Here is a tiny trained network, its code and every weight. The questions are about switching its units off for an input and a class, where a switched-off unit gives its printed mean instead of its output.

import numpy as np


def w(rows, s, z=0):
    codes = np.array(rows[::2]) - 128.0
    scale = np.full(codes.shape[1], s)
    scale[-1] = z or s
    return codes * scale


def f(y):
    return np.maximum(y, 0)


def log_softmax(a):
    a = a - a.max(-1, keepdims=True)
    return a - np.log(np.exp(a).sum(-1, keepdims=True))


def net(x, mask):
    res = np.array(x, float).reshape(1, 8) / 4 @ E
    y = f(res @ A[0][:, :-1].T + A[0][:, -1])
    res = res + np.where(mask, y, B[0][:, -1]) @ B[0][:, :-1]
    return log_softmax(res[-1] @ U[:, :-1].T + U[:, -1])


A, B = {}, {}
E = w([
[204,112,57,30,38,116,145,235],'x0',
[108,199,57,96,164,45,85,50],'x1',
[202,211,141,174,117,79,228,60],'x2',
[80,159,17,209,65,61,118,85],'x3',
[176,142,186,85,179,152,117,25],'x4',
[95,255,131,143,107,205,74,139],'x5',
[118,143,122,151,136,22,149,182],'x6',
[113,172,171,60,187,59,57,138],'x7',
],0.0088)
A[0] = w([
[76,170,143,216,122,51,100,107,201],'neuron 0',
[138,200,147,81,151,173,73,188,177],'neuron 1',
[84,109,53,154,24,136,87,207,181],'neuron 2',
[137,192,204,89,178,158,102,119,172],'neuron 3',
[165,169,175,141,101,131,147,44,253],'neuron 4',
[170,102,138,102,250,162,57,86,206],'neuron 5',
[160,101,130,196,151,156,219,205,169],'neuron 6',
[201,75,141,201,99,198,181,99,252],'neuron 7',
[133,157,97,159,116,195,66,147,210],'neuron 8',
[162,56,155,77,71,85,128,208,207],'neuron 9',
[142,112,54,79,96,80,163,143,185],'neuron 10',
[116,54,159,89,179,101,86,99,154],'neuron 11',
[117,116,62,188,92,173,68,114,165],'neuron 12',
[125,65,152,85,175,127,56,82,125],'neuron 13',
[156,129,100,34,68,40,145,133,187],'neuron 14',
],0.011,0.0036)
B[0] = w([
[62,173,56,175,148,73,147,158,216],'neuron 0',
[172,179,140,68,111,152,95,141,201],'neuron 1',
[96,111,220,162,98,108,77,92,249],'neuron 2',
[164,192,77,88,134,171,123,200,212],'neuron 3',
[195,151,50,147,111,142,218,114,203],'neuron 4',
[135,115,86,41,172,170,131,93,220],'neuron 5',
[108,118,143,81,149,67,170,144,209],'neuron 6',
[167,91,149,120,97,95,200,116,229],'neuron 7',
[60,190,168,53,67,142,157,146,187],'neuron 8',
[198,33,208,154,153,93,78,186,235],'neuron 9',
[174,110,145,204,86,119,73,85,218],'neuron 10',
[57,75,68,145,254,196,105,135,190],'neuron 11',
[40,117,157,140,91,180,122,46,192],'neuron 12',
[94,103,129,88,170,204,105,58,193],'neuron 13',
[204,122,121,149,167,129,33,93,227],'neuron 14',
],0.009,0.016)
U = w([
[104,111,99,99,195,186,131,116,130],'0',
[72,200,59,186,150,45,150,115,100],'1',
[171,127,107,150,98,121,244,70,63],'2',
[34,127,188,144,24,155,107,105,100],'3',
[177,201,132,59,82,183,139,194,194],'4',
[133,47,206,134,141,122,172,230,243],'5',
[191,101,147,160,134,107,51,141,254],'6',
[150,167,88,143,184,133,131,167,32],'7',
],0.011,0.0019)

Each question gives the input, the list of numbers given to net, and the class t.
The units are the neurons (one row each of A and B). Each row of codes is followed by its name. A weight is (code - 128) times the scale printed after its matrix; where a second scale follows, it is the last column's (A, B and U).
mask holds one flag per neuron, in row order. A switched-off neuron (its flag False) gives its mean, the last column of its row in B, instead of its output. The means were averaged over made-up inputs and are rounded, as every weight is.
A unit's drop is (log p(t) with every unit on - log p(t) with that unit switched off) / (log p(t) with every unit on - log p(t) with every unit switched off).
The circuit of an input: a set's keep is (log p(t) with only the set's units on - log p(t) with every unit switched off) / (log p(t) with every unit on - log p(t) with every unit switched off). Starting from the 12 units with the biggest drops (on a tie, the unit counted first), units are removed one at a time, each time the one whose removal leaves the highest keep (on an exact tie, the one counted first), for as long as the keep stays at least 0.8.
circuit, biggest first: the units of the circuit, biggest drop first
top k neurons: the k neurons with the biggest drops, biggest first
drop of u: that unit's drop, to one decimal
input [7,-3,-5,0,1,6,3,6], class 6: top 3 neurons -> (neuron 9; neuron 2; neuron 14)
input [-1,2,-4,0,-5,-6,-5,-1], class 3: circuit, biggest first -> (neuron 14; neuron 3)
input [7,-5,7,6,-2,-1,4,-5], class 6: circuit, biggest first -> (neuron 14)
input [7,-7,5,4,4,-6,-6,-3], class 5: top 3 neurons -> (neuron 9; neuron 7; neuron 6)
input [5,-2,-4,-4,3,-2,-8,-2], class 5: top 4 neurons -> (neuron 9; neuron 7; neuron 14; neuron 12)
input [-5,1,3,-2,-5,-1,-6,2], class 7: top 2 neurons -> (neuron 12; neuron 2)
input [6,-4,3,8,-6,-1,3,-4], class 6: top 3 neurons -> (neuron 14; neuron 9; neuron 10)
input [-1,-1,-7,6,1,-4,-1,2], class 3: circuit, biggest first -> (neuron 12; neuron 14)
input [-2,3,3,2,-2,8,-3,2], class 4: top 3 neurons -> (neuron 8; neuron 1; neuron 3)
input [-8,-4,3,-8,1,1,8,6], class 0: top 2 neurons -> (neuron 11; neuron 5)
input [5,0,-7,-3,3,-6,2,-3], class 6: top 3 neurons -> (neuron 14; neuron 10; neuron 8)
input [-2,2,-4,-4,7,6,7,-3], class 4: top 2 neurons -> (neuron 3; neuron 1)
input [-2,8,-8,2,-1,4,-6,0], class 3: top 2 neurons -> (neuron 12; neuron 8)
input [6,-1,-4,3,1,2,3,-6], class 3: circuit, biggest first -> (neuron 2)
input [8,3,1,-1,-6,3,-5,-3], class 6: top 4 neurons -> (neuron 14; neuron 9; neuron 10; neuron 13)
input [-4,2,5,-7,3,-3,0,-2], class 2: top 2 neurons -> (neuron 4; neuron 7)
input [0,-5,2,-6,5,-4,-2,7], class 0: drop of neuron 11 -> 0.1
input [4,2,-3,-5,1,2,-1,0], class 4: drop of neuron 1 -> 0.2
input [6,-2,-7,6,-3,6,-7,7], class 3: drop of neuron 8 -> 0.0
input [-4,-1,8,7,7,3,-8,5], class 2: circuit, biggest first -> (neuron 4)
input [-5,1,-3,3,2,6,-7,-1], class 4: drop of neuron 10 -> 0.2
